Below are the code and all the weights of a small trained network. Each question names an input and a class and asks about switching units off, where a switched-off unit gives its printed mean instead of its output.

import numpy as np


def w(rows, s, z=0):
    codes = np.array(rows[::2]) - 128.0
    scale = np.full(codes.shape[1], s)
    scale[-1] = z or s
    return codes * scale


def f(y):
    return y / 2 * (1 + np.tanh(0.7978845608 * (y + 0.044715 * y**3)))


def log_softmax(a):
    a = a - a.max(-1, keepdims=True)
    return a - np.log(np.exp(a).sum(-1, keepdims=True))


def net(x, mask):
    res = np.array(x, float).reshape(1, 5) / 4 @ E
    y = f(res @ A[0][:, :-1].T + A[0][:, -1])
    res = res + np.where(mask, y, B[0][:, -1]) @ B[0][:, :-1]
    return log_softmax(res[-1] @ U[:, :-1].T + U[:, -1])


A, B = {}, {}
E = w([
[167,96,106,106,24,84,98,140,81],'x0',
[254,80,43,250,129,133,120,123,138],'x1',
[110,194,147,124,222,37,75,139,156],'x2',
[71,41,148,114,164,118,57,193,88],'x3',
[116,103,151,50,98,70,136,121,206],'x4',
],0.0051)
A[0] = w([
[130,134,127,119,103,140,130,122,110,219],'N1',
[242,137,102,197,78,29,87,135,73,184],'N2',
[139,168,124,134,144,107,129,132,113,174],'N3',
[112,106,124,122,152,123,120,117,134,166],'N4',
[154,113,123,150,128,110,123,133,125,54],'N5',
[132,133,126,134,130,122,123,129,122,69],'N6',
[125,128,126,97,96,84,116,123,120,144],'N7',
[127,128,122,127,130,127,118,139,98,143],'N8',
[132,137,125,116,133,83,118,124,132,223],'N9',
[91,82,122,143,167,141,103,120,117,131],'N10',
[128,130,129,125,130,107,122,124,130,168],'N11',
[136,132,138,130,110,138,133,131,128,121],'N12',
[126,150,122,114,140,114,133,122,115,252],'N13',
[130,137,135,119,122,134,134,133,125,226],'N14',
[124,126,109,139,141,119,124,126,112,31],'N15',
[157,104,128,145,96,142,137,127,142,129],'N16',
[141,110,130,144,121,120,128,126,144,88],'N17',
[131,128,125,110,128,94,120,123,133,215],'N18',
[192,107,122,167,119,118,130,136,152,84],'N19',
[137,149,131,123,83,153,143,125,132,174],'N20',
[122,145,129,119,101,137,126,130,122,224],'N21',
[127,144,131,121,129,132,134,128,130,249],'N22',
[119,145,120,101,72,124,120,120,101,190],'N23',
[132,191,129,176,252,172,145,127,161,169],'N24',
[149,122,126,132,124,134,121,130,132,75],'N25',
[140,126,125,137,111,138,137,125,139,82],'N26',
[120,32,122,167,135,144,89,144,28,208],'N27',
[121,125,122,132,155,145,131,116,135,171],'N28',
[54,48,147,48,199,34,98,140,171,157],'N29',
[111,120,125,119,150,111,133,130,133,199],'N30',
[163,158,113,140,126,126,160,113,136,155],'N31',
[132,165,131,143,162,136,135,127,132,166],'N32',
[143,121,124,130,108,141,135,125,134,137],'N33',
[133,122,127,139,130,129,117,133,126,59],'N34',
[119,139,120,150,184,163,133,117,147,166],'N35',
[235,13,106,170,19,156,150,123,161,161],'N36',
[34,122,156,16,28,142,132,137,107,229],'N37',
[119,141,135,115,92,140,126,132,123,147],'N38',
[107,55,135,58,100,44,105,136,169,188],'N39',
[115,32,118,173,126,146,79,148,23,209],'N40',
[172,71,108,146,58,170,138,125,150,133],'N41',
[126,140,125,119,133,112,126,122,120,235],'N42',
],0.011,0.0019)
B[0] = w([
[147,120,120,140,117,94,136,142,136,146],'N1',
[70,173,71,129,113,120,3,41,151,243],'N2',
[116,148,156,122,119,119,117,133,149,144],'N3',
[129,123,127,139,135,141,122,150,102,136],'N4',
[119,140,118,117,134,155,133,90,139,134],'N5',
[120,131,134,115,132,140,127,119,143,123],'N6',
[116,166,150,110,107,96,145,142,145,148],'N7',
[123,105,139,117,131,135,120,127,150,133],'N8',
[129,163,143,141,103,123,120,155,117,151],'N9',
[137,98,123,152,141,160,136,173,115,144],'N10',
[122,141,133,129,117,131,125,139,128,135],'N11',
[135,128,122,125,125,121,137,125,146,130],'N12',
[125,126,132,149,111,97,121,157,116,149],'N13',
[132,121,122,140,126,102,127,136,118,142],'N14',
[113,126,144,102,137,156,134,110,149,122],'N15',
[145,111,108,141,126,134,158,121,125,148],'N16',
[133,135,107,134,122,143,143,123,119,129],'N17',
[125,153,134,141,109,116,129,155,111,147],'N18',
[136,150,67,144,118,156,140,81,127,166],'N19',
[149,127,122,135,111,102,153,119,160,148],'N20',
[136,121,123,140,119,88,138,140,127,145],'N21',
[131,123,124,148,120,97,123,139,113,146],'N22',
[135,124,133,132,96,70,164,149,148,154],'N23',
[102,189,191,111,71,48,112,197,127,202],'N24',
[129,131,118,127,131,141,136,111,135,127],'N25',
[138,118,119,129,122,136,137,112,135,129],'N26',
[171,69,175,201,141,141,143,143,190,200],'N27',
[132,133,140,123,134,107,127,148,110,136],'N28',
[117,152,112,183,179,158,7,217,65,226],'N29',
[120,120,127,134,130,136,109,153,107,142],'N30',
[141,141,98,182,101,110,112,115,152,155],'N31',
[117,151,153,118,112,108,122,145,134,146],'N32',
[141,121,118,138,120,126,145,125,132,136],'N33',
[123,128,135,119,135,148,138,111,137,123],'N34',
[122,147,163,114,116,95,133,167,109,152],'N35',
[204,79,28,169,137,160,235,118,100,254],'N36',
[90,80,83,52,94,16,149,32,136,244],'N37',
[137,124,121,119,118,99,141,122,139,138],'N38',
[107,222,148,111,112,97,115,167,80,201],'N39',
[175,64,179,201,135,140,140,140,207,207],'N40',
[159,73,131,119,133,129,179,127,140,187],'N41',
[124,132,133,143,115,110,123,150,119,145],'N42',
],0.024,0.0083)
U = w([
[82,97,77,21,197,150,139,100,38,102],'0',
[200,125,221,177,218,253,167,230,141,99],'1',
[121,132,101,14,66,69,229,63,115,100],'2',
[218,25,85,180,144,162,188,52,209,168],'3',
[29,213,197,119,107,72,6,177,124,210],'4',
[101,241,68,137,140,198,68,84,90,71],'5',
[81,132,159,106,183,242,88,40,196,4],'6',
],0.0043,0.0024)

Each question gives the input, the list of numbers given to net, and the class t.
The units are the neurons (one row each of A and B). Each row of codes is followed by its name. A weight is (code - 128) times the scale printed after its matrix; where a second scale follows, it is the last column's (A, B and U).
mask holds one flag per neuron, in row order. A switched-off neuron (its flag False) gives its mean, the last column of its row in B, instead of its output. The means were averaged over made-up inputs and are rounded, as every weight is.
A unit's drop is (log p(t) with every unit on - log p(t) with that unit switched off) / (log p(t) with every unit on - log p(t) with every unit switched off).
The circuit of an input: a set's keep is (log p(t) with only the set's units on - log p(t) with every unit switched off) / (log p(t) with every unit on - log p(t) with every unit switched off). Starting from the 12 units with the biggest drops (on a tie, the unit counted first), units are removed one at a time, each time the one whose removal leaves the highest keep (on an exact tie, the one counted first), for as long as the keep stays at least 0.8.
units of the circuit, in order: the units of the circuit, biggest drop first
most important unit: the unit with the biggest drop
k most important neurons: the k neurons with the biggest drops, biggest first
drop when u is switched off: that unit's drop, to one decimal
input [-7,6,-2,-2,-2], class 2: most important unit : N24
input [-5,4,0,3,-2], class 1: 3 most important neurons : N37; N2; N39
input [-2,-2,-5,-5,2], class 2: units of the circuit, in order : N40; N29
input [7,2,7,-7,2], class 5: units of the circuit, in order : N24; N2
input [-8,-3,-5,-7,2], class 4: 3 most important neurons : N36; N24; N37
input [-2,3,0,-4,1], class 2: 3 most important neurons : N29; N40; N27
input [-2,4,2,-6,1], class 5: units of the circuit, in order : N37; N40
input [5,-5,-6,-7,-5], class 2: 3 most important neurons : N37; N40; N27
input [-5,3,3,5,-4], class 1: 2 most important neurons : N2; N37
input [2,-2,-4,4,5], class 2: 3 most important neurons : N37; N2; N24
input [1,-7,-8,1,-8], class 3: 2 most important neurons : N40; N27
input [4,-7,-5,1,-7], class 3: 4 most important neurons : N40; N27; N24; N39
input [8,4,5,0,7], class 5: 2 most important neurons : N36; N24
input [6,-6,-4,1,-3], class 2: units of the circuit, in order : N37
input [-2,-5,-2,2,0], class 0: 3 most important neurons : N24; N37; N2
input [0,-4,-5,8,0], class 3: 2 most important neurons : N37; N40
input [5,3,8,-4,4], class 4: drop when N36 is switched off : 1.2
input [-5,4,8,-7,-4], class 4: drop when N29 is switched off : 0.0
input [-1,-3,5,-8,4], class 4: drop when N36 is switched off : 0.1
input [-4,-1,1,-7,-2], class 4: most important unit : N36
